Rows are numbered. After the first five, each row is followed by the numbers of the four nearest rows among all rows above it, by straight-line distance, nearest first.
1: [-4  1  3 -2 -1  2  0  6 -7 -1 -6  3 -3  5  6  2 -3  1  4  1  1  2  1  6
  8  2  8 -4  4  3 -3  0]
2: [ -5   6   1 -11  -1   3  18   3   8   7  14   3   2   0  -6   7   4   5
   2   8   5  -1   0  10   5   7   0  -9   7  12  -5  -2]
3: [-12  -1  17  -3   3   3  16  -3   2   4   0   3   5   9 -11   2   8  -1
   2 -28   1   2   5 -13   6  -6  -2   5  12   8   6   7]
4: [  0   4  -5   1  -6  -2 -12   3   0   5   0   1   6   0  -4   0   4  -6
   2 -14   3   0   2  -6   2   1  -1   4  14  13   3   0]
5: [-5  1  9 -4 -6  0  7 -5  3  6 -2  1  0  9  0 -1 -8  5 13 -8  9 -2  2  1
  3  1 -2 -3  1  5 -2  6]
6: [ -2   4   1 -11  -1  -9   5  -7   4   6   7   5 -10  -1   0   4  -4   1
  10   0  -1  -5   1  -7  -5  -9   4  -8  10   0   2   0]
5 1 2 4
7: [ 1 -4  2 -9  3  1 -6 -2  0  1 -7  2  2  4  0  1  0  4 -4 12  5 -2  3 -5
  4 -2  4  4 -1  0  3  2]
1 5 6 4
8: [  2   8  -2  -5   9   7  -2   2   2  -5   2  -4  -4 -11  -4  -6  -1  -3
   3 -11  -2  -1   1  -4   4   5   1  -2  10  -1  -5  -4]
4 1 6 7
9: [-2  2  7 -9  4 -8  5  3 -3  7  8 -5 -7  4 -5 -1  1 -2  3 15 -1 -4 -2 -3
 -1 -9 -6 -4  2 -2  1  0]
6 7 1 5
10: [  2  -2  -2   8  -4   2  18   5  -1   5  -5   6   1   1   5   6  -3   1
  -5   3  -4  -4   1  10   5   1   3 -12   6  -1  -3   1]
1 2 5 7
11: [-10  -4  11   3   3   0  11   2   1  -2  -7  -4  -4   0  -4  -1  13   0
   0 -27  -1  -2   0  -7  -1   3  -2  -6   6   1   1   1]
3 8 5 4
12: [  4  -4  10  -9   8   2   3  -7   1   3   1   3   6   6 -18   6   3  -5
   4  36   3  -4  -4  -3   2  -6  -5   4   4  -7   5  -4]
9 7 6 2
13: [ -2   3   1  -2   1   6  13   0   1  -1   2   1   0  -2  -7  -3   7   3
   0 -32   3  -1   1  -4   0  -2  -3 -14  -1   3   4   1]
11 3 8 5
14: [-6 -2  2  2 -3  1 11  0 -1  6  6  0 -3  2 -5  1  0  1 -4 -4  8 -5  0 -7
  6  0  0 -6 12  9 -4  0]
5 1 2 10
15: [ -8   2  10  -5  -2  -2  -8   6  -1   6  -7   2   3  -9   3  -4   8   2
  10  48  -1  -2   6 -11  10  -2  -4   6   9   1  -2   8]
12 7 9 1
16: [ 0  6  6  5 -3 -5  0 -1 -3  2 -2  0 -2  7 -6  2 -2  1 -5 37 14 -1  0  4
 -4 -4  1  6  4 -6  2  2]
12 7 9 15
17: [-4 -2  3 -2 -2  0 16  2  2  5  7 -1  3 10  1  6 -6 -8 -2 41  3 -1  1  2
 -3 -3  0 -1 -2 -1 -4  3]
16 12 9 7
18: [ 0  0 -6 -6  8  2  0 -1 -7  1  3 -1  4 -3 -4  4  1 -2  1 39 -1 -2  0 -7
 -4  5  0  9 -3  3 -4  0]
17 12 16 7
19: [ 8  4 -4  2  2 -8 -2  2 -6  1  3  2  2 -1 -6  0  6  4 -4 22 -2  0 -4  0
 -8  1 -1  0  6 -5 -7 -5]
18 9 16 7
20: [ 0  5 -7  1 -1 -4  2  2  5 12 16 -1  0  6 -5  4 -4 -1  5 63 -2 -5 -5  6
  1 -1 -1 -2 -1 -4 -6  5]
17 18 16 12
21: [  1  16   5  -4   3 -10   9  -4  10  -1  -6   6   0   1  -4   0   2  -1
  11 -40  -3  -6  -4  -3   7  -1   1   2   0   3   1   3]
13 11 3 5
22: [-2 -4  2  1  5 -5  9 -6 -4 -2  8 -1  3 -2 -3 -8  4  0 18 -5  1  2  1 -2
  4 -8  3 -6  5 10 -8  8]
5 14 6 1
23: [ 10  -4   4  -4  -2   3   2   0  -2   3  -2   1   0   2 -10  -1  -6  -4
   4 -46   8  -4   8   7   0  -2   0  -6   2  -1   2   1]
13 21 11 5
24: [ -1   6   0   2  -3  -1  18   0  -3   8   1   5   1   7  -6  12   7  -7
  -6  48  -1   4   0 -11   2   0  -1 -12  14  -2   8   1]
17 16 12 18
25: [  0   3   8   1   7   1   5   1   3   2  10   1   1  14   3   5   6   1
   1  31   7  -7  -6  14  -4   6   6   7   3 -12  -1   1]
16 17 19 12
26: [ -4  -5  15 -13  -5   2   3   5   3  12  14   4   3  12 -11   6  11  -6
  -4  -7  -1  -7   2  -8   0  -1  -4   5  20   6   2   0]
14 3 4 9
27: [ -6  -4   5   6   4  -1  -9   1   3   4 -14   5   3   3   1  -8   8  -6
   8 -21  -4   1   1  -6  -2  -4   1  -6   3   5   5   8]
11 4 13 5
28: [ -9   8   5   1   2   0  -6   5   0  -1   1   0  -1   4  -2  -3   0   4
  -4 -23  -5   9   6 -11  -3   0  -7 -12   9   0  -3   1]
11 13 27 8
29: [  1   5   4   1   0  -2   0   5   4   0 -11   0  -1   4  -3  -7   6  -2
  -9   6   1   4  -4   1   2   3  -1   0  -1  17   2  -4]
7 1 14 4
30: [  4   4  -5  -6  -1   1 -14   3   3  -1  14   6  -3  -1   6  -9  -5  -7
   8 -14  -1   5   0   6  -8  -1   6  11   5  -5  -5  -1]
8 4 1 6
31: [ -2   1   4  -1  -6  -2   2   7   3   6   6   0  -4   4  -5   7   6  -8
  -8  11  -1   1   4  -3   1  -3  -6 -10  -1  10  -1   8]
9 14 29 7
32: [ 5  1 -1  5  4 -3  0  2 -6  0  8  9  5  8  3 -4  4 -1 -1 14  5 -9 -4  2
 -2 -6 -3 11  2 -8 -1 -2]
19 7 25 9
33: [  0   1  -3   5  -1   1   4  -3   4   3   1  -3  -7   3   1   1  -6  -2
   0 -12  -3  -2  -1   4  -2   3  11  -4  -3  -4   4   5]
1 5 10 8
34: [  0   3   3  -2  -4  -2   2  -1   8  -6  -5  -3  -3   0  -1  -2  -7   0
   3 -44   1   5  -2   5   4  -4   3  -7   6   4  -3  -7]
23 21 13 11
35: [ 10   0  -4   7  -7  -5  -2   3   3   9   0   2   0   2   2   1   2   0
 -14  63   2  -9  -2  10  -1  -6  -1  -1  -3   6   2   5]
20 16 17 18
36: [ -1  -1  -2  -7   0  -1   0  -6   2   3  -9   5  -2   0   3 -10  11  -9
   1  14   4  -3  -3   5   3   1  -4   4  -8   3  -2   4]
7 29 32 1
37: [-7  3  9  1  0 -2 22  1 -1  2 13 -2  1  1 -4  1  2 -5  4  9  0 -4  4 -6
 -1  3 -2 -1  3  6  1 -1]
14 9 2 31
38: [  0  -2   3  -3  -7  -5  -4  -2   1  -2   3   1   3   5   4   2   5  -7
  -4  22  -3  -2   1 -11  -1  -8  -1   1   6  -2  -1  -7]
7 19 9 32
39: [ -2  13   6  -8   4   3   7  -2  -4   2  -4  -4  -4   0 -19   8  -1   0
   1  59   3  -2   0   1  -3  -6  -5  -7  22   9  -2  -1]
24 12 16 20
40: [ 2 14 -4  6  3 -8  4  6  5 -2 -8 -3  0 -3  5 -2 -1 -2  3 13 -9  3 -6  0
  5  5 -8  2 -5  3 -4  2]
29 36 19 1
41: [  0   0   6  -1   0  -2  25   4   3   9  -9   2   0   8  -6   3   5   0
   0 -10   3  -2   7   3   2   2  -2  -7  -2   0   1   6]
10 5 14 11
42: [  2   2  -3   4  -3   0 -11   2  -6   9  -1  -5   0   5  -2   1  -1   0
   5  14  -3  -5  -4   7  -1   7   1  -9   3  -4  -1   1]
19 1 7 9
43: [  6   1  -6   1  -6   4   0   0  -6 -10   9  -1  -2   4  -2   3  -1   2
   7 -17   4   0   1   4   6   6   0  -9  -9   4   2   3]
33 13 1 5
44: [ 1  6 -2  0 -5 -1 -1 -4  0 -5 -7 -3  1  3 -5 -2  3 -3  0  5  6  6 -4  5
 -9  0 -1  2 -1  8 -2 -1]
29 36 7 1
45: [-4  4  9  0 -3 -1 24 -9 -6  4  1  4 -2 -6  2  1  7 -1 -1  9 -1  0 -5 -6
  5  2 -1 -7 -3  6  2 -6]
37 14 10 9
46: [ -2  -3   1  -1   3   2  -9   3   2   3 -19  -1  -2   0  14  -7   4   4
   3   9   1  -2   4   1  -4 -10  -1   4   9   1  -1   2]
7 1 36 44
47: [  4  13   5  -7  -2   1   8   9   2   1   8  -2   3  -8  -7  -1   3  -5
   4 -14  -4  -2  -5  -1  -2   5   3  -4   0  -1  -3  -4]
8 13 33 43
48: [-2  2  0  7 -1  2 -3  0  0  6  6 -2 -3  0  0  4  5 -2 -3 23 -2 -6  0  5
 -5 -8 -4  4 -1  2 -5  0]
19 38 32 9
49: [ -3  -1   2  -2  -3  -3  15  -1   2   1   1   3  -1  -2 -10   3   1   0
  -9   1   0   2  -8  -5   5  -2   1   2   4   6   0  -6]
14 45 37 29
50: [ -4 -10   8   0  -2  -4  -2   2   6  -1  16  -6   0   4  -2   9   1  -2
   3   4   4  -6  -1  -4   1   1  -2  -7   7  11   0  -8]
14 31 37 9
51: [  3   3   1   1   4   0  11  -3  -5   9  -3  -3   6   3  -8   0   6   1
 -13 -10  -7  -1   0  -3   3   0  -2   1   5  -4  -8  -6]
49 14 41 47
52: [ -4   1  -2   1  -3   6  23   0  -6  -3   3  -3   1   9  -6  -4   5   3
  -8 -63   8  -9  -3  -5  -2 -12  -7   4   7   8   9   4]
13 23 34 3
53: [-3 -1  1  2 -7  4  1  2 -6  4 -9  2 -2  6 -9  9 12 -3 -6 22  2  8 -1 -7
  7  8  8 -7 -8 19  2 11]
31 29 7 44
54: [  7  -1   4   8   2   4 -20   0   1  -5  -5  -3   4   1   3  -8   2   0
   6 -59   0   5   0   6  -4  -5 -10   4   6   1   1   2]
34 23 27 21
55: [ -1   3  -1   4  -5   0 -11   0  -1   9 -14   3   3   1  -4  -9  -6  -5
   9  -2   1  -4   1  -3  -1  -5  -4   6  10   1   0  -5]
4 46 44 27
56: [ -6   3  16  -9   0   1  14   0   5  17   2  -2   2   5 -16   4  16  -9
  -4  43   4  -5   1  -6   7  -1  -8   0  16  10   3   4]
24 12 39 17
57: [ -3   1   0  -2   3   0   2  -2  -8   6   0  -2  -5   0 -13   4   2   0
  12  13  -1  -2  -7   4   1   4  -3   1   5  -5  -3  -4]
42 9 19 48
58: [  1   5  -1  -4  -7   0  11   3  -1  -3  -5   5   4   7   0   3   3  -6
   2 -19   2   1   5   6  -1  -1   3   0  -1  -2  -5  -5]
41 47 33 1
59: [  4   5 -11  -2   3  -5  -8   2  -5  -7  -7   2  -1   5  -1  -7   1   4
  -6 -52  -2  -2  -5   6  -2   4   1   8   0  -7   4  -2]
54 34 23 21
60: [-2 -6 -3  5  1  0  8 -4 -4  5  4  8 -1 12  5 -5 -6  0  6 63 -2 -5  0  7
 -5  0 -1 11  7 -9  2 -2]
20 17 35 16
61: [ -9 -11   1  -4  -1  -6  13   0   6  -3  11   1   2   4   1   3  17  -2
  -7  -7  10  -7  -4  -7  -6  -2  -8 -17  12  -1  -6   1]
14 50 11 49
62: [  4 -11   5  -6  -3  10   4  -4   2   1   6   4   3   8  -2  -5  11   5
   3  23   0   4   6   2   1  -1  -4  10  -1   8  -3   1]
7 48 36 38
63: [-7  3  0 -3  0  4 -1 -3  0  9 -1  0  1 -2 -3 11 -4  0 15  0 -3 -5 -3  0
  7  4 -6 -9  4 -6 -4  0]
57 42 5 1
64: [-4 -1  8  1 -2 -9 11  3  2  3 -2 -1  8 -6 -7  3  1 -5 -9 -2  2  5 -1  0
  2  6 -8 -6  6  3  1  1]
49 14 51 31
65: [ -7   1  -5   0  -4   3  14  -3  -5  11  -3  -4   4   2  -2   4   3  -3
   9  29   2   7  -5   0  -9  -1 -12  -5  -6  -1  -2  -5]
17 57 48 18
66: [ 3  5 -2  2  5 -1  1  0 -1 -4  6  0  3 -3 -4  3 -2  2 12 16  5  7  4 10
  2 -1 -6  2 -2  3  2 -5]
57 44 48 19
67: [  0  -1  -1   3  -4   3   1  -4   0  -1  -3   4   5   4  -2   3  -6   2
   8  19   1   4   3   9   0  -1   3   1  -4   7 -10   2]
66 44 48 1
68: [-3  4  3  1  0  0  4  2 -3  3  3  0  2  1 -6 -8  7 -1 -3 -8 -2  2  1  0
  2 -2  0  4  6  1 -1  5]
51 14 49 64
69: [-3  4 -7  4  1 -1  0 -3 -1  1 -8  1  1 -3  2 -4 -1  4  4 -7  0  3  1  0
  2  2  4  2  5  5  1 -9]
1 68 55 44
70: [-6 -3 11 -7 -6  4 10 -3  3 10  4 -1  1  1 -5 -1  2  3  9 19 10 -5 -2 -6
  2 -2 -6  4  6 14  0  7]
37 62 9 14
71: [ -2   1   0  -6  -6  -5  -2  -6  -4   4 -10   1   0  -3  -2   5   4   2
   9  22  -5   7   0   5  -1   4   1  -9   6  -1  -1  -3]
57 42 67 19
72: [ 2 -3  5  0  2  2  2  1  4  6  1  0  6  0 -3  4  8  0 -3 -2 -5  2  4 -6
 -1  4  1  5 -1 -2  2  1]
68 51 7 64
73: [ -1  -1   2  -2  -3  -1  -4   2   4  -1 -12  -2   2  -4   0   4   5  -4
   6  -8   3   2   1   3   5   5   5 -13   3  11   1   4]
1 69 27 4
74: [ -9  -7  10  -3  -7  -1  -2   1   5   2  -4  -9  -1  -7  -7  -1   0  -4
  -1 -31  -7  -4   0 -14  -4   0  -8  -4   9  -5   3   4]
11 28 13 27
75: [ 1  1 -2 -4 -4  5 -1  0 -2 10  4 -1 -2  1 -9  6  2  4 -4 36  2  1  7 -4
  4  1  1  5  8 -2  3 -3]
18 16 48 12
76: [ 2  4  1 -4 -3  3  5  3  1 -3  0 -1 -3  5  1  2  4  4  5 -1  3  2 -4 -1
 -2  3  3  7 11  3 -2  6]
68 1 44 72
77: [  2   4   1  -4  -2   2  11   0  -2  -1 -13  -1   2   2  -1  -2  -8   3
   1 -43   1  -3  -2   5   5   5   5  -7   1  -2   5   4]
34 23 13 21
78: [ -2   4  12  -7   1  -3   8   2  -4   4  -1   0  -1   0 -11  -5   1  -1
   7   3   4  -1   6   2   1  -3  -5   7  -6  -8  -4   5]
68 9 57 72
79: [  2  -8  -6  -7   6   0 -13   6  -2   7   3   3   4   4  11  -3   1   0
   5  -2  -5  -1  -1   5  -1   1  -5  -8   0  -6  -5  -1]
42 1 63 72
80: [ -2   1   5  -3  -9   0  10  -2  -4   4  -2  -4   0   6 -10   0  14   1
  -7 -16  -4  -2   9  -5   0  -3  -4   3  12  -2   1   3]
68 51 11 72
81: [-3  3 -7  0  4 -2  0  1  7 -6 -8  1 -2  0 -1  2 -1 -5 14 -1  8  6 -5  1
  0 -3 -1  8 -2 -4  0 -5]
69 44 76 66
82: [ 2  1  2  3 -2  3  9 -5 -3 -4  7  1  2  5  0  1  2  5  5  9 -1  2 -2 -7
 -1 -4 -4 -4  2  3 -7  1]
76 37 67 14
83: [ -1   4  17  -7   1   7  38  -6   2  10   1   3   8   8  -8  -3  18  -4
  -1 -47   5  -2   4 -12  10  -1  -5  -1   7  18   2   6]
3 52 13 11
84: [  7  -6  -1  -2  -2  -8   7   3   7   0 -10   0  -1  -7   5   5   9  -5
   3 -23   6  -3  -6   1   2   5   4  -2  13   2  -3   4]
73 11 58 76
85: [-3 -6  8  0  3 -3  8 -2 -3  0 -4  2 -1  4 -1  3  9  1 -2 44  3 -6  2  8
 -1 -2 -9  9 -3  2 -1 -2]
16 17 18 48
86: [ -1  -2  -7   0   2  -3   6   2  -3   9   7  -2   3  -7   6  -2   4   6
 -10  44   6   0   2   5   3  -3   3  -9   3   1   3  -1]
75 17 35 18
87: [  4  -4   2  -8  -3   0  15   5  -7   7  10  -1  -2   6  -6   0  -8  -4
   3 -61   5   7   0  10   1  -4  -3 -10  -4   0   7   2]
23 77 34 52
88: [ -1   2  -2   6  -3   1  19  -7   4   2 -15  -1  -2   4   2   1   7   2
   2  -8   3   2   4   4   5   5  -1  -1  -4  16   5   3]
41 69 73 29
89: [ 0 -3 -1 -2  0 -1 12  2  9  4  1  0  2 -3  2 -4  0 -4  6 -5 -2 -3  1  0
  1 -2  1  0  7 10 -2  7]
68 76 14 22
90: [ -2  -8  16  -9  -3   6   7  -3   3   6   4   9   2   9  -4   1  10  -2
   5 -23  -2   1   6  -2   6  -2 -12   0  12   3   1   6]
3 80 26 11
91: [ -2  -3   4   2   1  -4  10  -4  -1   4   2   0   4  13  -2   5  -7   1
  -1  54  -1   2  -6   5   6   4   6  -6   1  -3  -8 -10]
17 20 60 85
92: [  5   3  -2 -10  -3   2   6   2   5   5  -2   2   6  -8   5  -4   4   1
  -9   5   6  -6  -1 -19   5  -4  -1 -14   7  10  -6  -4]
14 49 89 82
93: [ 5 -1 -7  6 -3  5 11 -4  2 -6  8 -5  3 15  4 -1  4 -5  8 46  4  9 -2  2
  8  0  1 -4 -8  8  8  1]
17 91 86 85
94: [ -1  -7   4   1   1   1   6  -4   5   0  -4  -4   2  -4   2 -13  -2  -8
 -13 -46   6  -2   0   3   1   0   8  -5   2   8   0   1]
34 77 23 13
95: [ -7  -2  -2 -12   0  -5   7   6   1   7   6  -2   1   3  -6   7   2  -6
   6  41  -3  -7   1  -8   6   2   0  -3  10   1  -2   3]
75 17 18 24
96: [  5   6  -1   3   3   6   5  -7   1   2   9  -1  -1   2  -5   0   0  -4
   2  49  -4 -10   0   0  -8  -1  -6  11  21   0  -8   3]
18 60 75 39
97: [ -4   2  -1   5  -5  -2  16   7  -2  -8   4   2   0  -4   2  -3   4  -4
  -1 -35  -8   0   0  -5   5  -1   1  -5  -2 -11   3   0]
13 11 58 77
98: [  1   4  -4  -1   2  -8  -4  -1   2  -4  -5   1   8  -1  -3  -5 -10   1
  14  -8  11  -3  -2   3  -6   3  -1  -3  -2  -2   5   4]
81 69 5 44
99: [ -9  -7  12 -16  -7  -7  22   2  29   7   6   4   6  -7   4 -13  11   2
   0 -62   3  -1  -9 -10   8   6  -1  -4  22  16   0  -3]
83 94 34 21
